Here is a tiny trained network, its code and every weight. The questions are about switching its units off for an input and a target symbol, where a switched-off unit gives its printed mean instead of its output.

import numpy as np


def w(rows, s, z=0):
    codes = np.array(rows[::2]) - 128.0
    scale = np.full(codes.shape[1], s)
    scale[-1] = z or s
    return codes * scale


def norm(h):
    return h / np.sqrt((h * h).mean(-1, keepdims=True) + 1e-5)


def f(y):
    return y / 2 * (1 + np.tanh(0.7978845608 * (y + 0.044715 * y**3)))


def softmax(a):
    e = np.exp(a - a.max(-1, keepdims=True))
    return e / e.sum(-1, keepdims=True)


def log_softmax(a):
    a = a - a.max(-1, keepdims=True)
    return a - np.log(np.exp(a).sum(-1, keepdims=True))


def net(x, mask):
    ids = ['ΠΣΦαγεθλμψ'.index(c) for c in x.split()]
    T = len(ids)
    res = E[ids] + P[:T]
    r = norm(res)
    for j in range(3):
        rows = slice(2 * j, 2 * j + 2)
        q, k, v = (r @ M[0][rows].T for M in (Q, K, V))
        z = softmax(np.where(np.tri(T) > 0, q @ k.T / 2**0.5, -1e9)) @ v
        o = O[0][rows]
        res = res + np.where(mask[j], z, o[:, -1]) @ o[:, :-1]
    y = f(norm(res) @ A[0][:, :-1].T + A[0][:, -1])
    res = res + np.where(mask[3:11], y, B[0][:, -1]) @ B[0][:, :-1]
    return log_softmax(norm(res)[-1] @ U[:, :-1].T + U[:, -1])


Q, K, V, O, A, B = {}, {}, {}, {}, {}, {}
E = w([
[238,89,88,67,77],'Π',
[123,130,56,217,182],'Σ',
[45,106,26,67,111],'Φ',
[111,182,158,30,115],'α',
[82,238,95,90,166],'γ',
[52,189,124,146,68],'ε',
[200,164,175,232,106],'θ',
[178,122,192,101,42],'λ',
[183,254,83,85,154],'μ',
[121,214,92,16,99],'ψ',
],0.0088)
P = w([
[111,157,249,73,238],'0',
[104,168,194,113,169],'1',
[119,164,168,138,120],'2',
[130,160,127,164,85],'3',
[138,148,73,189,47],'4',
[153,146,41,204,1],'5',
],0.0049)
Q[0] = w([
[166,181,90,155,49],'head 1',
[217,132,150,102,251],'head 1',
[74,88,169,174,112],'head 2',
[122,54,131,101,191],'head 2',
[176,232,68,94,108],'head 3',
[159,48,148,116,174],'head 3',
],0.016)
K[0] = w([
[117,200,97,113,23],'head 1',
[53,90,187,37,198],'head 1',
[133,194,100,71,205],'head 2',
[106,101,253,108,191],'head 2',
[86,66,112,196,32],'head 3',
[110,228,153,84,161],'head 3',
],0.014)
V[0] = w([
[90,195,80,190,178],'head 1',
[228,166,84,92,144],'head 1',
[49,26,155,162,124],'head 2',
[39,228,164,129,35],'head 2',
[150,94,234,70,29],'head 3',
[89,111,54,5,140],'head 3',
],0.017)
O[0] = w([
[157,128,221,43,139,164],'head 1',
[222,60,87,152,182,153],'head 1',
[31,255,52,117,112,14],'head 2',
[19,104,243,158,55,250],'head 2',
[241,188,129,191,5,145],'head 3',
[70,24,44,67,37,118],'head 3',
],0.0092,0.013)
A[0] = w([
[122,151,154,88,68,202],'neuron 1',
[215,133,138,109,49,143],'neuron 2',
[137,211,164,217,124,126],'neuron 3',
[79,139,95,160,159,99],'neuron 4',
[48,32,64,84,89,126],'neuron 5',
[193,134,15,190,170,136],'neuron 6',
[89,81,68,219,224,252],'neuron 7',
[128,185,135,3,171,168],'neuron 8',
],0.013,0.0028)
B[0] = w([
[99,131,66,84,147,210],'neuron 1',
[84,161,127,56,77,254],'neuron 2',
[120,121,78,199,203,225],'neuron 3',
[86,151,155,155,96,121],'neuron 4',
[159,153,86,250,184,234],'neuron 5',
[93,189,134,33,138,176],'neuron 6',
[129,207,110,27,71,177],'neuron 7',
[97,177,69,105,143,165],'neuron 8',
],0.016,0.0066)
U = w([
[201,159,63,26,102,182],'Π',
[94,201,100,53,242,248],'Σ',
[65,117,1,171,168,249],'Φ',
[106,134,100,114,73,213],'α',
[108,89,156,124,175,146],'γ',
[12,159,221,125,94,82],'ε',
[188,191,167,199,244,52],'θ',
[171,242,104,203,61,125],'λ',
[212,36,184,96,166,104],'μ',
[146,56,121,159,115,45],'ψ',
],0.0078,0.0016)

Each question gives the input, a string of symbols that net reads in full, and the target symbol t.
The units are the heads (2 rows each of Q, K, V and O) and the neurons (one row each of A and B). Each row of codes is followed by its name. A weight is (code - 128) times the scale printed after its matrix; where a second scale follows, it is the last column's (O, A, B and U).
mask holds one flag per unit, heads first, then neurons. A switched-off unit (its flag False) gives its mean, the last column of its rows in O or B, instead of its output. The means were averaged over made-up inputs and are rounded, as every weight is.
A unit's drop is (log p(t) with every unit on - log p(t) with that unit switched off) / (log p(t) with every unit on - log p(t) with every unit switched off).
The circuit of an input: a set's keep is (log p(t) with only the set's units on - log p(t) with every unit switched off) / (log p(t) with every unit on - log p(t) with every unit switched off). Starting from all 11 units, units are removed one at a time, each time the one whose removal leaves the highest keep (on an exact tie, the one counted first), for as long as the keep stays at least 0.8.
units of the circuit, in order: the units of the circuit, biggest drop first
most important unit: the unit with the biggest drop
k most important neurons: the k neurons with the biggest drops, biggest first
which heads matter: for each layer, one digit per head in row order, 1 if its drop is at least 0.15 and else 0, layers parted by /
drop of u: that unit's drop, to one decimal
input ε α μ Σ λ Φ, target λ: which heads matter : 100
input Π θ ε γ Φ α, target Φ: which heads matter : 000
input μ θ ε, target θ: which heads matter : 001
input Σ Σ μ, target Σ: which heads matter : 011
input Φ Π Φ ψ α, target Φ: which heads matter : 001
input Φ μ α Π Φ ε, target Φ: units of the circuit, in order : head 3; neuron 5
input μ γ Φ Σ μ ψ, target Σ: which heads matter : 001
input Π Π μ, target Π: units of the circuit, in order : head 2; head 3
input ψ Φ ε θ ψ γ, target θ: units of the circuit, in order : head 3
input Σ α Φ Π μ α, target Π: units of the circuit, in order : neuron 2; head 2
input ψ α θ γ μ θ, target μ: which heads matter : 110
input Π Σ λ γ ψ, target λ: 2 most important neurons : neuron 2; neuron 3
input Π μ Σ Σ, target Σ: 2 most important neurons : neuron 7; neuron 8
input Π Φ μ Π μ, target Π: most important unit : head 2
input θ μ λ θ θ λ, target λ: 2 most important neurons : neuron 2; neuron 5
input α γ Π Π Σ, target Π: which heads matter : 000
input θ Π Σ μ, target Σ: drop of head 2 : 0.1
input ε λ α θ, target θ: drop of head 3 : 1.3
input Σ θ Σ γ ψ, target Σ: drop of head 3 : 1.7
input ψ Σ θ Φ, target Φ: most important unit : neuron 5
